Each row has a class, written as a number after it.
[   0  -76 -534  254 -431 -128  -27 -157  173  241   81  -88 -413  302
  745 -150  169  -46  102  -50 -166  536 -138  217  -91 -367 -401  -77
  -38 -291   58 -321 -149  245   63  512  -32  170   42  238   81  224
  162]
10
[  20   89   83  196 -172 -135   72 -261  -56   69   61 -201  164 -318
  -90   74 -119 -143    8    3   56 -169   18 -260   11  -90  161 -212
  -50  117 -136   69  -90   66 -106    0  -19  315  -78 -237 -236   98
  -84]
3
[-140  129  296  264  -87 -108  193 -443   43  -85  144 -240  136  -72
  256  250 -181 -127   -2  184  111  164 -143  -47  -49 -671 -122  374
  -74 -115  -16   65 -216  149   43  140  -54 -118    5 -124 -140  430
  206]
6
[  74  145  256  404 -172 -141  217 -381 -133  106   31 -400  -15  -36
  173  367 -219 -120  -44 -109  292  -30  -50 -412   88 -160   97  331
 -152   68  -85  -24 -514  203   36   -3   25  392  117 -289 -210  209
  -46]
2
[ -99  209  -45  104 -289  -39   38 -153 -181  -35    7    2   56 -167
 -279  224 -252  122 -252  315   52   73 -179  -70  -94  117   14  279
 -382   74  -13 -210 -282  101  -78  -55  -30   67  257 -101 -127  292
  -20]
10
[-134  -98 -397  217 -166   38   83 -155  -15  456  206 -325 -224  195
  269 -104 -164  116    3 -147  -62  187   61  182  270  -27 -117  -88
 -285 -141  140 -123   71  272 -100  373 -191  240  267  134   74  141
  -23]
7
[ -23 -127 -392   78 -132  -13  130   49  -46  251  324 -261  -48  161
  247  -70  -20   61  -69  180  -76  207  -80  273  164   77 -367   28
   82   -1    9  131   60  275  -31  203  -66  178  282  -96  -56  208
  -30]
4
[  -1  -93 -337  176   26  -70  -68   43  279  294   75 -115   26  149
  258  -64  -61   78  -42  126   32   38  -31  222  227 -119 -289  -49
  254  -92   51   96  174  151 -307  290 -221 -125  116  128 -125  111
   73]
8
[  44  -77   52   25  -49  -57   30 -204  135   95  -18   48 -184  -59
  116 -227   98   69  179 -300  -19    5  -48  152  -46 -141  106  438
  110  183  -45  271  156  -56 -131  -94  288 -308 -348  217  174 -106
 -112]
7
[   3   31  -67   12   49  188   -3 -164  -87  -10  114   63  -21  -23
  -89  -34  143 -138  100 -232 -105 -130   50  124   33 -114  -16  133
  175   -5    7   33  159    1  -54  -37   85 -246 -451   96  110  -84
 -143]
1
[ -18  -78 -343 -158  -36  -52  -64 -203 -113  131  133 -155   37  -49
   22 -258   45 -223  162 -152   -5  -42 -198 -120  274  -73  -61  174
   91  -29   93  163  444  -59  -92  -86   41 -487 -589   71  225   -8
 -188]
0
[-252  -62 -314   74 -175   20  -14  149   87  104  254  -81  -70  249
  449  214   89 -178  190  192 -198  179    0  250  -17 -294 -224  170
  196 -207 -135  103  -53  -19 -106  231   -3  -82  236  -74 -101  382
  -18]
5
[-146  163  -48 -167  144   80  -35   31   93  -48   86  -13  -72  -77
  235  -39   19 -311  -62 -284  -52 -175   88  191    0  -32 -125   25
  208  -27 -127  -37   11   32  -37   -7   18 -333 -490   72   41 -234
    9]
1
[  50  -62 -364   26  -76   92   53    4   27  245  286 -230 -189   74
  373  194 -319 -112  -86 -329  -20   43   40  243  340  -41 -122  245
   -3   54   12   46   11  270  -42  247  -48   -3  215  -39 -240  134
   10]
4
[-102 -109   65 -242  -35  168   26 -172 -285  -32   68 -134   53   -6
  -23 -111 -152 -399   41 -125   32 -184  227  121  191 -314   -1    9
   87 -139  -17   99  216  -24    7   77  182 -500 -293 -106  138   70
  -57]
6
[-837  -47  468  281  189 -434 -201  236  240   16   46 -168   70  207
  -86  -76  554 -244  526  158  560  285 -248 -185 -487 -590 -118  797
 -142 -205 -433  -54 -296 -309  291 -264   31 -141  316  403   75  323
  493]
5
[ -71   68   39  211  -60 -234   -8 -320  268  169   96 -207   46 -150
  194  -93 -241  -52 -259  203  100 -162  -23 -191  -48  184  -15   15
  -25  150  -46   19  -73   32  -73  -18   32   60 -120 -115 -250   -8
  -16]
9
[-117 -150 -573   48 -494  135 -216 -159 -201  372  202 -121   41  -61
  204 -199 -183   81  -48 -193 -173  310 -257  124  181 -113 -295   52
  -18   -2 -170  213   62  331 -132   34 -302  437  436 -364 -189  176
 -170]
6
[  -8   64 -508 -159 -289   31 -165    8  104  164  408 -133  -59   18
  510  107 -214 -350   24 -180 -238  331 -239  386  -47 -298 -366   63
  178 -278   36   63  128  185  148  397   11  -88  216 -117  -52  149
  -36]
5
[  45  -88   96   39  -94  136 -101   85  153  -24 -165 -132 -116   57
  227 -240   65 -244  171 -356   -4  -23   73  -46   54 -397  -84  394
  330  -85 -181 -137   34    3 -233    5  321 -415 -483  424  224  -98
 -115]
2
[-114  -56 -176  -39   67   24   42  -26   59   78   82 -124  -73   52
  -26  -88   55 -199   96 -215  -80 -167  -27  107  134  -42   18  132
    9  -93  -37   -3  201   36   34   13  113 -197 -423   84   99  -66
 -104]
7
[-188  -39 -569  156   -5   85   48  -75  243  284  318 -223 -204   88
  359  -44  -93  -10 -152 -118 -108   54  -19  377  168   24 -315   62
  -88 -147  -71  117   98  284   49  371 -235  131   58  -59 -121  141
   89]
1
[-164  172  173  425   79 -148   74  -27   60  380  150  -17  182  -47
  187 -159  330   65 -132  354  216   68  -94 -212  -14 -152  193  312
  -49   69  111    7 -389   76 -166   20   44 -119   57   55  -77   -6
 -203]
2
[  -5  -63  -50  -21   33   94   56 -263   10   79  -40  -31 -254  -75
  187 -178  156  -47   86 -259  -76  -72   -7   78  -58 -180  -12  273
  198   49  -30   49  144  -97 -138  -86  152 -345 -410  138  241   21
 -194]
4
[-101  -93 -586   -3 -213  -61  -94  -94  138  263  174 -207 -129   30
  334  -27 -433 -101  -25 -127  -36  128  -30  179  109 -109 -322 -125
   18 -109  -54  -23   46  151  -16  328 -140  285  103   57 -123  107
   91]
2
[ -28 -117 -117   -1    8   93  -33 -124    3   92   45 -132 -166  100
  180   69  -44 -206    5 -260   20 -181   53   72   46   -8  -79   24
   69   29    8 -122  154  -24  -83  -82  173 -368 -417   76   54  -34
  -61]
0
[-231 -169 -301  157  -80  -18  -13 -334  255  438  130 -256 -556  107
  571 -182  -54  -96 -125 -219  -54  256  230  328  432    5 -118 -249
 -312 -111  257  198   75  109   13  528 -170  278  328  110  -22  180
  -42]
5
[ -33  -14   83 -111 -138  156  115 -323 -202  295  172 -166 -203   70
  -64   43 -108 -268   42 -383  -51 -147  257  197  240  -70   50   -5
  -44 -119  136  129  151  -64  -27  127  108 -311 -149  -52  109 -130
 -131]
6
[ -70  -45 -419  -61 -100   33  -72 -255  181  167  162 -162   69   37
  549 -186 -332  -92  -30 -201  -90  300  -67  234  206 -317 -147 -332
   49 -185  137   18   -2   48 -171  440 -239   43  116   91 -208   73
  -67]
7
[  -5   -7 -107  -77 -142  154  -65   -4 -154   48   96 -159 -150   -9
  193 -209   64  -49  149 -312  -67 -188    4  182   25   27   13  152
  124  -48  -89   42  272  -27   13  136  270 -442 -343  129  288  -35
 -140]
9
[  77  -52 -379  -27  -62  115   54   29 -130  188  304 -367 -132  245
  593 -148 -156  -58   33 -343  -54  282  -45  107  323 -166 -266  252
  185 -386   27  -10    7  207 -120  245 -133  -50  171  123 -232  212
 -109]
6
[-113 -102 -543  205 -167  -33  -44 -154   33  349  237 -187 -312   50
  460 -197   86  108 -174 -198  -99  250 -230  304  157   10 -354 -121
 -352  -78   63  163    1  438  273  317 -263  467  209 -187  -98  116
  166]
6
[ 135   89  226  310 -193  -85   43 -164  -39   37  110 -139   64 -110
   10  -32  -22  -72  -79  137  132   72  -89 -156 -127  -33  120  254
  -98   44 -108   18 -250   87  -77  -52   81  183  103  -77  -87  118
 -100]
6
[ 105  122  109  110  320  156  271 -405 -109  137   35  -14 -393   81
  239  -95  365   41   73 -416 -148 -155  178  -20   82  107 -125   92
  235 -107   22  113  250   25  158  -81 -229    3 -345   37  230 -109
  -20]
1
[  73   30   39  -43 -177 -167   81 -393  149 -353  177  -58  -59 -240
  145  -34  -75  130  -61  112   79  207 -130 -234 -124   17   75  124
   91   -2 -116  143 -111   -8   36  -33  121  151 -142 -105  -82  307
 -192]
4
[ 414  305   80  183    4 -143  171 -298 -180   72  117 -267  364 -204
  -40  138 -400 -181   22   65  146 -127   74 -478  175    9   65  110
 -112    6   87   51 -230 -151 -109  -35 -100  498 -102  -50 -130  130
  -96]
6
[  22 -225 -594 -108 -231  203  116 -340  197  170  536 -118 -106 -306
  213 -272 -200  -24   38 -201 -115  347 -122  432  235 -570 -187 -207
   40  -41   88  103  147  182  -48  513  -78  247  334  104 -269  249
  143]
0
[ 132  -24  160   66 -208 -211   64 -102  -37   41  126  -70  129  -91
   29  150  -94 -377   13  181  304  155   30 -149 -154   -7  134  -71
    8  115   23  -36  -73 -144  -27  -34  405 -109  124  -16   96  188
 -175]
3
[-106 -147 -395  -49 -365   24 -309  127 -121  252  235 -257  -21   84
  578  -90 -380 -255  -26 -270  -22  277  -74  373  -93 -162 -278  161
    6    3  -64  262   23  126   58  304  123 -116  523 -175 -252  115
    9]
6
[-198 -117 -618   33 -314 -122  -96   46 -160  323  257 -170  -55   83
  137 -239 -269   46  115  123  -42  321 -279  115  146   33 -286  168
   24 -298 -171  285  258   -4  245  296 -250  309  327  -47 -162  122
    3]
8
[  77  -54  -64  -43   37  197   94   15 -260 -149  -60  -44 -167   14
   73 -148  -31  -37   24 -171   28  -65  -25   31   11   -9  -52  205
  136  -20 -118   73   64   50  -21  -42  139 -187 -277   91  229   16
  -80]
2
[-132 -142 -511  -53  -99   43   55   20   35  265  212 -312 -201   62
  443  -47 -284 -184  -40 -230  -91  200  -11  329  235 -203 -171  -37
 -127 -197   73   17   71  232   30  390  -28  101  194   -6  -79  162
  -62]
7
[ -70  -36  200   21  -70  -36  -24 -159    8  -17  -61  -51 -137  -90
  -57 -111 -123 -191   77 -277  115 -110  -11   64   29 -172  101  261
  141  -27 -126   86  215   12    0  -28  245 -385 -353  195  107  -96
  -63]
7
[ -78  -65   20   38 -194  140 -101  -85 -206   53  -19 -165 -183  -17
  -49  -88 -194 -222   61 -268    5 -291   13   48  -46   63   -9  186
   72  100 -176 -146  179  -91   89   11  292 -332 -260  151   79 -164
   18]
9
[  28  -99  142   67  100  214  -52 -397 -131   63   60 -108 -145 -116
   94  112   -4 -363    3 -329  -87 -266   29  200 -142 -342    7  175
  105   10   26 -214  168    3  124  -60  261 -195 -188   26   26  140
 -154]
7
[ -72   64   83  189  -56 -167   90 -596   67  158   47 -143 -205 -244
  -72  -29   15   39  -31  -27   31  -78  -18 -182  -28 -166   45   81
 -192  -16   58   74  -53   -2  -59  -11 -142  296  -49  -62 -120  211
   59]
10
[-132  -57 -753   83   13  -65    1  206  139  440  162 -289   84  -48
  482 -257 -117  121   97  -19  -43   66  -32  198  187  -61 -223 -198
    8 -100   49  167  216  120 -109  277 -151  344  137    3  -64  251
  -58]
0
[ 213  112    8  306 -331 -140  100 -505   85   16   22   54  172  -41
   -1 -157 -197 -257 -142   41  252  374 -351 -194  100  -25  -11  259
   56   20  -66  -78 -139   48   37   -7    2  -61  161  131 -293  192
 -118]
2
[-148  167  259  235 -156 -197   20 -400  195   58   72 -170  -18   49
  129   32  172  -45  -86  120   81   10   66 -261  -36  194   59  142
 -152  -40 -140  -97 -181  -56   96  -25  -80   41  136  -78 -139  202
  -12]
1
[  68   39 -384  338  113 -136  379 -682   74  310   37  -85 -161  -18
 -308 -307   83   37  -90  159   72  174 -287 -259   83  -17  -76  737
   13  190  157 -167 -133   74 -345  -67 -152 -210 -336  232  -53  -23
 -189]
3
[-138   33    6   94   47   14    6 -141  -48   78   48  -31 -202  113
  137  -68   94 -124   67 -163   14 -134   50  102   -3   45  -89  102
  140   19  -67   71  147  -34   14   66  -15 -387 -364   85   91 -182
   43]
8
[ -54  -61 -611  -51  -52  -25   98  150  494  213  118 -170 -155   30
  326  -74 -170  -40   -7 -150  -49  341  -75  343    9 -131 -222   58
   45 -121  142   45   76   81  -38  405  104   35  178  123   37  109
  -64]
10
[-232 -242 -129 -109 -178  374   41 -149 -293   37  -73  -83 -278   84
  -26   99 -261 -556  289 -357 -137 -379  548  278   77 -396   33  -97
  249 -110 -372 -307  234 -120 -173  143  198 -243 -269   91  112  185
  -13]
3
[ -90 -145 -438   81 -174  193  -24  -40   -6  156  353 -195  -19  192
  392 -134  -27   32   22 -138 -174  175    0  249  250  -39 -280  -54
  -13 -146 -183    1   63  200   -7  232 -258  235  198  -35 -210  240
   16]
6
[ 137  -69  298   71  -52  103   60   28   -3   60  -87   86 -147  -29
 -143  -99  214   94  143  -54  -79  -66    2  120 -150  -47   83  324
  193   -1 -183   77  169  -79 -200 -252  153 -173 -218  166  300  -67
 -178]
9
[-207  -66 -795   46 -167   21  -78  131  198  402  173 -228 -178  -10
  449  -75 -338  -22  -98  -97 -106   51  -55  249  -48   69 -323 -108
 -107   69   11   24  131  220  -59  258  -49  246  230 -137   15  100
  130]
0
[  89   72  127 -189  -77 -180 -186 -331  141 -252  -42  -11  224 -517
 -135  -66 -609 -307 -137   52  115  -89   73  198  -82  -53   42 -379
   71  136   -8   87  163  -77 -187  -72  163  102 -211  106 -208  176
 -151]
5
[-176 -151 -519   87  -34   11   70  158  225  244  165 -357  -41  143
  407  -49 -269 -113  -29 -121   34   74   38  317  157  -39 -422    1
  -16  -42 -128   99   44  202  -93  194    0  173  -68  -20  -82  120
   51]
8
[-248 -324 -491  214 -149  109  -46  -97  239  275  305 -341 -207  122
  223 -148 -293   75 -220  -77   38  373  -42  207  422   39 -222   -1
 -402   94   46 -114   12  361  -25  353 -196  271  176  121 -170   30
  -23]
8
[ -74   87  270  150 -162 -315   39 -450   77   91   61  -96  106 -190
 -174  125   13  -46   25  249  129    2   60 -282 -127 -163   66  177
 -219   69  -86  -65 -129  -46   19 -144  -36  140  -31  -85   -5  277
  -18]
4
[ -19  -55  -13  119   43   58  116 -193  -93  213    5   39 -116   -7
 -190  -68  144  -25   84 -164   43  -50  -13    5   96  101   23  311
   74  123  -60  136  195  -81    4 -238   32  -90 -158   84  117  -61
 -153]
1
[  20  -47  -24   55 -180  185  -98 -172 -100 -166   56   62   -9 -140
 -286  -59   32 -147  -32 -137  -30 -134   34  102   90  -65  -24  124
  134  149 -135   25  130  106 -112   30  144 -358 -345   91  -24  -64
  -96]
1
[ 316 -113 -124  321 -351   26  -68 -572   28 -211  237  -87   -6  280
 -196  279 -550   52   94 -522  240  447  -10 -198 -162  -10  107  777
 -404  251  203   79 -255  168   33  114  375  -92 -120   63 -126   19
 -182]
7
[  85  171  288   26  160 -315  182 -678  444  307  110 -223 -161 -352
  282  112   81 -231 -148  -30  187  177   30  -42  328 -409  100  398
 -336   27  404  176 -371 -254  -44  213    1  125  -12  136  -66  196
 -147]
10
[ 234   29 -224 -184 -107  156  107 -146 -281   57   58  -87  -66 -103
  521   78 -293 -170   17 -182  -92 -141  109  310  102 -175  -30 -104
   78 -161  -75   48  184   35   14  116  198 -167 -360 -128  258  266
 -226]
5
[  40   36  195  250 -155 -141 -136 -364  459 -216   15 -289  176   55
   74   23   87 -123  199   10 -144   96  -69 -488 -151 -108  -75  518
  360  232 -191  115   23  -34 -118  -49   15 -114 -265  -92  -41  -48
 -130]
1
[-140 -137   72 -303 -138  -31 -101  -26 -170  -42  -35  -38 -162   -1
  117 -253   14 -270  123 -200   -3 -165  104  148   65    6   66  -79
  145   18  -71  166  242  -65 -138 -143  274 -413 -259    8  108  -14
  -30]
9
[ -63   87  226  188  -43 -128  -59 -269   23 -131   80  -97  239 -136
 -146  -61   79  -99 -103  326  147   98 -114  -55  102   17  159  123
  -25  192   32  -66 -232    5  -69   95    3  -85    0   99 -205  106
 -288]
2
[-198  -61  142  -37  -84  176  170  -61 -372 -113   -4   -1  -79   42
  -77   39 -166 -260  -46   26 -100 -174   75   35  143  -84   22  124
  187  137  -78 -148   86   15   37 -132  245 -485 -306   45 -170  -61
  -28]
4
[ -30  -83  262   94 -228 -184  -66 -405  -30 -159   58 -141   27 -156
  143 -140  118  -67  -22  143  220  180   72 -249 -103 -227   33  105
  -64   24  -91 -150 -212   90  -23  -43  209  -45 -120  -11  -11  296
 -206]
9
[-302   -8  208   88    6  261  -91   70  -46 -143   76 -266  504 -216
 -444  301 -229  -98 -116  199  144 -118  154  -16 -208 -443 -259  467
 -126   87 -447 -406 -177  190   77  -47  -13 -126    9 -176   30  203
  -68]
10
[-292 -155 -362   24  177    0 -181   93   22   65 -138   67  260  -89
   97 -500 -235 -194  438 -127  290 -457   51  142   41 -876   -8  253
  583 -121 -438  -87  189  -16 -229   34  182 -228 -899  380   97   -1
  304]
6
[  43  121   27  135  -49 -147  105 -386  149  156   82 -146  -75 -223
  218  151 -186 -106 -209   15  137 -111  -45 -264   -2 -213 -176  220
  -44   15   80  -34 -188  -49   43  -13  176   31 -223   11  -53  145
   80]
4
[  40  108  -17  244  -59   30  -36 -339   97  112  105 -174  -30 -122
  248   36   89  -92 -203  -47  179  -62   43 -123  -51  138    7   86
 -138  135  -25 -160 -130   13 -121   85   11 -203   32  -67   73  198
 -221]
8
[ 126   47    0  209   16 -169 -112 -274 -116   71   34 -272  171  -43
  248  -49 -179  -28 -127   96  236 -131   87 -287 -220   78   26 -141
 -120  129  139 -142 -110  -39   26  131  111  -83   16  -73 -140  117
  -16]
10
[  12  111   75 -357 -178  161 -171  -35 -312 -322   90  278  219  -55
  -70  -18  -89  -45   66  -10   11  -88  -91  303 -111  -48  256  -60
  370  -79 -200   -8  -45  -59 -108   -8  121 -412 -108  -83  -46   32
 -222]
2
[ -45  -16  -32  247 -138  -32  106 -495  421  -78  110   16  172 -299
  114 -214  -55   40 -224  150  269  208 -138  109  -61 -271  -98   73
  -34  206 -219  171 -336   13 -118  187   24    7 -124   31 -141  163
  -77]
2
[-199   85  113  135  197  122  118  -77   79  210  -56 -181 -193   45
  144  -60    4  -38  -74 -396   55 -273  237  131  111  142    7  135
  -31   41    0   26   96   24  -41  -40   96 -267 -364  131  119 -103
 -127]
4
[ 358 -142 -665   -9 -387   48   36 -366  -50  462  380 -195 -471  347
  278  232 -332   72   12 -142 -218  550 -149  172 -112   80 -535  289
  407 -340   93 -175    1  -41    3  436 -161  292  622   65  -83   46
 -199]
3
[-251 -129 -693   -9  -92  -48   30  196  -62  271  278 -335  -18  182
  245   27 -288  -97   87   46 -143   52  -45   44  248 -173 -239  -17
  -49 -180  -18  -40   36  338   65  305 -203  345  195 -155 -240  189
  164]
2
[  74  115  193  140 -158 -128    5 -389 -102  277  107 -151   70 -122
  -14  139  107  -80   -3    3  114 -101  -50 -316  158 -220  154  488
 -184  -21   41 -347 -351  -32  -49 -160  127   53  -45   34 -175  198
 -191]
9
[-296 -130 -615  -36 -121 -141   19  221   39  371  219 -350 -176  200
  558 -197  -17  -37  129 -108 -151  237  -28  157  225  -11 -215  181
  -69 -154  -48  112  138  266   57  137  -48  188   77  -54  -58  163
  -39]
1
[  70  118  317  363  -36  -77   87 -399   63   60   83 -195   32  -20
   33   46   -2  -50 -122   81  158  158  -62 -272   29  -99   -3  407
 -198    6  128  128 -238   44   16   -7    6  166   62  -55  -12  158
  -80]
6
[-148  -20 -570  -44  -72   42   89   20  155  299  222 -278 -208   66
  376   39 -220  -88    4 -277  -70  105   -5  297  114 -144 -222  -65
  -15 -214   82   54   15  165  -26  364  -41  177   30  -82  -21   88
   -6]
10
[ -73  157   77  231  -63 -161   -2 -183  -82   86    5  -30   49 -155
   -7   15  272  -30   13  226  158  129   13  -43  -90 -200   32  434
  -58   79  -11    6 -430  -22 -100   56   70   27  -71   36   30  110
 -271]
1
[  -9  249 -129  256 -128   22 -257  110  257  182  198 -160   -2  -84
  273   34 -104  -82   83 -571  418   48  -99 -187  -91  104 -144  235
   40 -263 -199  247  173  -13  199  162   51  168  247  116  379  163
  101]
1
[-167 -152 -715  -41 -237  -22  -73  162  118  153  308 -197  141  200
  340 -211 -274 -108   58  -59   50  325 -244  156  135  -53 -375   20
  238 -117 -208  138   23  256  -32  213  -91  196  155  -92 -158   95
    2]
2
[  10  -37 -108 -154  -58  193  -61  -45  -49  -51   -9   -9 -114   16
  197  -45  -78 -203  -89 -232  -32 -159  118  139  -10   55  -73  -17
   57   26  -83   -7  105  -99  -59   43  180 -423 -255   -5  117  -28
  -50]
10
